Below is a small trained network, with its code and all its weights. Each question gives an input and a target symbol and asks what happens when units are switched off, that is, made to give their printed mean instead of their output.

import numpy as np


def w(rows, s, z=0):
    codes = np.array(rows[::2]) - 128.0
    scale = np.full(codes.shape[1], s)
    scale[-1] = z or s
    return codes * scale


def norm(h):
    return h / np.sqrt((h * h).mean(-1, keepdims=True) + 1e-5)


def f(y):
    return np.maximum(y, 0)


def softmax(a):
    e = np.exp(a - a.max(-1, keepdims=True))
    return e / e.sum(-1, keepdims=True)


def log_softmax(a):
    a = a - a.max(-1, keepdims=True)
    return a - np.log(np.exp(a).sum(-1, keepdims=True))


def net(x, mask):
    ids = ['αγζλξπω'.index(c) for c in x.split()]
    T = len(ids)
    res = E[ids] + P[:T]
    u = 0
    for l in range(2):
        q, k, v = (norm(res) @ M[l].T for M in (Q, K, V))
        z = softmax(np.where(np.tri(T) > 0, q @ k.T / 3**0.5, -1e9)) @ v
        res = res + np.where(mask[u], z, O[l][:, -1]) @ O[l][:, :-1]
        u += 1
        y = f(norm(res) @ A[l][:, :-1].T + A[l][:, -1])
        res = res + np.where(mask[u : u + 4], y, B[l][:, -1]) @ B[l][:, :-1]
        u += 4
    return log_softmax(norm(res)[-1] @ U[:, :-1].T + U[:, -1])


Q, K, V, O, A, B = {}, {}, {}, {}, {}, {}
E = w([
[107,122,109,104],'α',
[125,195,152,105],'γ',
[107,162,57,127],'ζ',
[89,111,98,128],'λ',
[118,119,168,140],'ξ',
[73,105,79,128],'π',
[178,107,252,77],'ω',
],0.022)
P = w([
[96,174,109,29],'0',
[177,117,2,146],'1',
[47,132,87,81],'2',
[34,135,131,47],'3',
[26,116,107,94],'4',
[91,99,9,145],'5',
[8,86,151,69],'6',
],0.005)
Q[0] = w([
[80,249,202,160],'L0H1',
[150,155,2,90],'L0H1',
[10,102,136,91],'L0H1',
],0.0071)
K[0] = w([
[135,226,121,147],'L0H1',
[1,180,156,106],'L0H1',
[131,42,183,31],'L0H1',
],0.0077)
V[0] = w([
[147,105,253,50],'L0H1',
[72,91,186,89],'L0H1',
[7,178,216,53],'L0H1',
],0.0058)
O[0] = w([
[189,53,188,183,162],'L0H1',
[107,140,85,178,189],'L0H1',
[219,2,79,177,253],'L0H1',
],0.0068,0.0062)
A[0] = w([
[81,18,156,254,230],'L0N1',
[187,34,100,124,194],'L0N2',
[55,163,103,73,247],'L0N3',
[137,135,65,178,34],'L0N4',
],0.0086,0.0013)
B[0] = w([
[82,107,63,91,254],'L0N1',
[30,169,227,162,234],'L0N2',
[168,163,90,149,171],'L0N3',
[40,76,200,2,161],'L0N4',
],0.0086,0.0082)
Q[1] = w([
[152,132,110,200],'L1H1',
[99,186,164,42],'L1H1',
[248,176,223,143],'L1H1',
],0.012)
K[1] = w([
[66,92,41,148],'L1H1',
[81,74,254,116],'L1H1',
[182,39,98,81],'L1H1',
],0.0081)
V[1] = w([
[65,155,150,105],'L1H1',
[87,67,69,234],'L1H1',
[146,150,1,122],'L1H1',
],0.0079)
O[1] = w([
[147,198,156,56,255],'L1H1',
[179,17,129,30,143],'L1H1',
[188,136,2,89,70],'L1H1',
],0.0083,0.0039)
A[1] = w([
[141,197,177,254,164],'L1N1',
[77,125,61,95,30],'L1N2',
[166,205,88,135,8],'L1N3',
[152,12,168,133,190],'L1N4',
],0.0075,0.0013)
B[1] = w([
[58,137,24,254,174],'L1N1',
[177,195,216,177,254],'L1N2',
[140,83,251,38,146],'L1N3',
[240,133,14,222,205],'L1N4',
],0.0061,0.0042)
U = w([
[80,183,153,18,237],'α',
[107,254,64,234,2],'γ',
[144,219,25,113,63],'ζ',
[141,140,38,81,55],'λ',
[165,24,75,128,248],'ξ',
[159,139,9,118,81],'π',
[147,129,215,180,33],'ω',
],0.0097,0.0025)

Each question gives the input, a string of symbols that net reads in full, and the target symbol t.
The units are the heads (3 rows each of Q, K, V and O) and the neurons (one row each of A and B). Each row of codes is followed by its name. A weight is (code - 128) times the scale printed after its matrix; where a second scale follows, it is the last column's (O, A, B and U).
mask holds one flag per unit, layer by layer, with each layer's heads first. A switched-off unit (its flag False) gives its mean, the last column of its rows in O or B, instead of its output. The means were averaged over made-up inputs and are rounded, as every weight is.
A unit's drop is (log p(t) with every unit on - log p(t) with that unit switched off) / (log p(t) with every unit on - log p(t) with every unit switched off).
The circuit of an input: a set's keep is (log p(t) with only the set's units on - log p(t) with every unit switched off) / (log p(t) with every unit on - log p(t) with every unit switched off). Starting from all 10 units, units are removed one at a time, each time the one whose removal leaves the highest keep (on an exact tie, the one counted first), for as long as the keep stays at least 0.8.
circuit, biggest first: the units of the circuit, biggest drop first
most important unit: the unit with the biggest drop
top k neurons: the k neurons with the biggest drops, biggest first
k most important neurons of layer l: the k neurons of layer l with the biggest drops, biggest first
drop of u: that unit's drop, to one decimal
input λ ω π ζ ξ α, target α: most important unit -> L0N4
input ζ ζ λ, target ζ: circuit, biggest first -> L0H1, L1H1, L0N3
input ξ π ξ, target ξ: top 3 neurons -> L1N4, L0N1, L0N4
input ξ ζ γ γ γ λ ξ, target γ: circuit, biggest first -> L0N1, L1H1, L0N2
input γ α ξ, target γ: circuit, biggest first -> L1H1, L0N4
input ζ α γ ξ, target ζ: top 3 neurons -> L0N2, L0N3, L0N4
input α ω π ξ, target ξ: circuit, biggest first -> L0H1, L1N4, L0N1
input ξ α α γ ζ ξ, target α: top 2 neurons -> L0N1, L1N4
input ζ γ λ α, target ζ: top 4 neurons -> L0N2, L0N3, L0N4, L0N1
input ξ α ξ γ, target ξ: top 3 neurons -> L0N4, L1N4, L1N2
input ξ ξ ζ, target ξ: circuit, biggest first -> L0H1, L1H1
input π γ α γ λ, target γ: top 2 neurons -> L0N1, L1N2
input ξ α ζ, target ξ: 2 most important neurons of layer 0 -> L0N2, L0N4
input ξ ζ α, target ξ: most important unit -> L0H1
input γ α α λ, target γ: 3 most important neurons of layer 0 -> L0N1, L0N4, L0N3
input ξ α α ζ α ξ, target α: circuit, biggest first -> L0N1, L0H1
input γ α γ γ, target γ: 2 most important neurons of layer 0 -> L0N1, L0N2
input α α ζ, target α: 3 most important neurons of layer 0 -> L0N4, L0N1, L0N2
input α γ π ω α α, target α: 2 most important neurons of layer 1 -> L1N4, L1N1
input ξ ξ ξ λ, target ξ: most important unit -> L0H1
input ζ γ α, target ζ: 2 most important neurons of layer 0 -> L0N2, L0N3
input ξ ζ ζ ω γ, target γ: 2 most important neurons of layer 1 -> L1N1, L1N2
input ζ λ π, target ζ: drop of L0N1 -> 0.1
input γ ξ α, target γ: drop of L0N1 -> 1.8
